[[ 54.8  12.0  21.6  -3.5   6.2  -9.5   4.5]
 [ 45.4 -10.3   3.8  27.0  21.3 -27.0   5.7]
 [ 10.9 -11.8  20.0 -24.5  -0.3 -44.5   8.5]
 [-45.4 -34.1  -4.3   2.2 -32.6   3.0  -4.5]
 [-23.5 -16.2  -7.5  17.5 -32.6  40.4 -10.7]
 [ 17.2 -28.1  23.2  -7.3 -21.8 -24.5   2.8]
 [ 17.2  10.5 -12.3  13.7  49.3 -37.0   8.5]
 [-42.3  12.0 -26.9   4.1  12.7  20.5  -4.0]
 [ 26.6  13.5  21.6 -30.2   6.2 -27.0   7.4]
 [-45.4 -10.3   7.1 -37.8 -28.3  -4.5  -1.1]
 [-26.6  -4.3 -30.1  32.8  17.0  10.5  -3.4]
 [-26.6  18.0 -14.0   0.3  -6.7  42.9  -7.3]]
->
[[ 45.4 -10.3   3.8  27.0  21.3 -27.0   5.7]
 [-45.4 -34.1  -4.3   2.2 -32.6   3.0  -4.5]
 [ 17.2 -28.1  23.2  -7.3 -21.8 -24.5   2.8]
 [-42.3  12.0 -26.9   4.1  12.7  20.5  -4.0]
 [-45.4 -10.3   7.1 -37.8 -28.3  -4.5  -1.1]
 [-26.6  18.0 -14.0   0.3  -6.7  42.9  -7.3]]

[[ -5.7   4.9   0.7 -19.8  23.7 -21.6 -14.8  12.0 -22.3 -23.3  19.9 -23.5]
 [  1.7   9.4   6.0 -10.1  24.6 -11.5  -6.2  15.8 -11.7 -12.5  22.0 -12.7]
 [ -6.2   9.3  10.9  13.7  -3.6  13.1  14.1 -11.4   5.2   6.5 -11.4   6.9]
 [ 18.5 -25.6 -25.3 -13.1 -13.7 -10.2 -18.5  14.1   8.1   5.9   7.0   5.2]
 [  2.2 -25.9 -19.2  15.5 -51.7  19.0   6.4 -26.3  25.0  25.8 -40.4  26.0]]
->
[[  1.7   9.4   6.0 -10.1  24.6 -11.5  -6.2  15.8 -11.7 -12.5  22.0 -12.7]
 [ 18.5 -25.6 -25.3 -13.1 -13.7 -10.2 -18.5  14.1   8.1   5.9   7.0   5.2]]

[[-63.4  -0.3 -59.4 -49.9  13.7  27.5  12.1]
 [ 58.7  19.4  14.0 -44.6  10.8  -9.7  25.5]
 [ 13.4 -43.9  41.3 -17.0  46.5 -29.7  19.4]]
->
[[ 58.7  19.4  14.0 -44.6  10.8  -9.7  25.5]]

[[-29.7 -29.1 -32.7 -34.3 -33.8  32.5 -33.8 -36.2  15.7 -35.9  17.4 -37.6
   34.0]
 [ 28.5  26.4  29.0  33.4  26.8 -29.7  27.4  31.8 -13.3  32.1 -36.5  31.7
  -16.8]
 [ 19.4  33.7  28.5  42.5  40.6 -37.4  34.7  44.1  14.7  40.6  -2.9  41.1
  -52.5]
 [-40.4 -51.9 -51.4 -58.6 -59.8  52.3 -56.8 -61.9   9.4 -62.6  30.6 -62.3
   31.9]]
->
[[ 28.5  26.4  29.0  33.4  26.8 -29.7  27.4  31.8 -13.3  32.1 -36.5  31.7
  -16.8]
 [-40.4 -51.9 -51.4 -58.6 -59.8  52.3 -56.8 -61.9   9.4 -62.6  30.6 -62.3
   31.9]]

[[ 17.2 -56.1 -55.7 -50.0 -57.6 -53.8 -47.7  46.0 -50.1 -52.5 -52.4 -59.0
   41.5 -56.2 -51.2 -59.7]
 [ 47.7 -51.9 -39.4 -38.4 -44.0 -56.7 -49.1  39.1 -33.6 -50.4 -52.0 -53.9
   47.5 -45.6  53.1 -48.5]
 [-49.2 -56.7 -42.6 -46.2 -53.2 -44.5 -54.2  35.1 -55.3 -52.9 -47.2 -48.8
  -30.7 -57.9 -51.3 -52.0]
 [ 11.0 -40.0 -22.0 -32.2 -34.9 -54.2 -49.3  56.8 -49.5 -53.9  57.9 -48.7
   41.9 -50.9 -48.7 -51.4]
 [ 47.5  44.8  28.1  43.6  38.6  53.5  57.2 -51.0  46.0  52.8  50.9  57.9
   16.7  51.2  52.4  55.6]]
->
[[ 47.7 -51.9 -39.4 -38.4 -44.0 -56.7 -49.1  39.1 -33.6 -50.4 -52.0 -53.9
   47.5 -45.6  53.1 -48.5]
 [ 11.0 -40.0 -22.0 -32.2 -34.9 -54.2 -49.3  56.8 -49.5 -53.9  57.9 -48.7
   41.9 -50.9 -48.7 -51.4]]

[[46.8 49.3 40.1 44.7]
 [44.9 48.8 37.8 42.1]
 [47.8 50.3 39.1 43.9]
 [48.1 50.0 39.9 45.5]
 [36.1 37.4 43.0 47.9]
 [38.1 40.1 28.0 33.9]
 [49.2 44.4 40.3 44.7]]
->
[[44.9 48.8 37.8 42.1]
 [48.1 50.0 39.9 45.5]
 [38.1 40.1 28.0 33.9]]

[[-19.4  -9.4  10.2   4.4  -0.2  -7.5  -5.8]
 [-24.0 -27.7  46.6 -12.3  -7.0 -12.4   1.3]
 [ 16.9  25.7 -32.3   6.9  -1.7  15.0  -3.1]
 [ 14.7   4.5  -0.5  -4.1  -4.3   5.9   0.7]
 [  8.0  18.7 -33.3   4.1  10.7   6.9  -8.0]
 [-18.2 -12.9  10.2   0.5  -8.2  -7.3  -0.2]
 [ 10.3  14.8 -25.9   0.4  -2.6   7.1  -2.0]
 [-27.7 -19.5  29.4  -4.0  -0.8  -6.3  -4.1]
 [ -5.8  -8.4  10.2   3.8   0.0  -7.0  -4.8]
 [ 15.4  16.1 -39.3   8.6   4.2   9.2  -8.2]
 [ -4.6  -9.9  19.6  -2.2  -3.5  -3.0   1.1]]
->
[[-24.0 -27.7  46.6 -12.3  -7.0 -12.4   1.3]
 [ 14.7   4.5  -0.5  -4.1  -4.3   5.9   0.7]
 [-18.2 -12.9  10.2   0.5  -8.2  -7.3  -0.2]
 [-27.7 -19.5  29.4  -4.0  -0.8  -6.3  -4.1]
 [ 15.4  16.1 -39.3   8.6   4.2   9.2  -8.2]]

[[-44.6  54.5 -44.5]
 [-42.7  20.9 -42.2]
 [-41.5  34.0 -36.2]
 [-31.6  28.5 -40.9]
 [-42.3  46.7 -43.2]
 [-51.1 -41.8 -50.8]
 [-35.6  52.6 -53.7]
 [ 44.5 -22.1  39.0]
 [-36.0  21.6 -37.6]]
->
[[-42.7  20.9 -42.2]
 [-31.6  28.5 -40.9]
 [-51.1 -41.8 -50.8]
 [ 44.5 -22.1  39.0]]

[[-36.7   8.7 -25.1 -20.6 -18.6 -13.2]
 [-36.7   8.7 -25.1 -20.6 -18.6 -13.2]
 [-38.4  26.7 -36.3 -19.4 -20.3  -7.7]
 [-26.6   8.1 -27.2 -11.9 -18.9 -13.7]
 [ 37.1 -17.2  39.1  35.0   3.8  -6.8]
 [ 17.0 -20.9  15.4  19.4  -6.8 -15.2]
 [ 26.5  -9.3  30.5  30.0  -3.1 -10.4]
 [ -8.3  -5.2  19.1  11.7 -11.4 -11.9]
 [ 36.9 -31.0  50.9  28.0  14.1  -0.4]
 [ 42.6 -22.9  44.3  34.9  10.1  -2.7]
 [-35.5  25.8 -32.3 -16.4 -20.5  -8.9]
 [  2.2 -26.9  33.0   7.4  -3.9 -15.8]]
->
[[-36.7   8.7 -25.1 -20.6 -18.6 -13.2]
 [-26.6   8.1 -27.2 -11.9 -18.9 -13.7]
 [ 17.0 -20.9  15.4  19.4  -6.8 -15.2]
 [ -8.3  -5.2  19.1  11.7 -11.4 -11.9]
 [ 42.6 -22.9  44.3  34.9  10.1  -2.7]
 [  2.2 -26.9  33.0   7.4  -3.9 -15.8]]
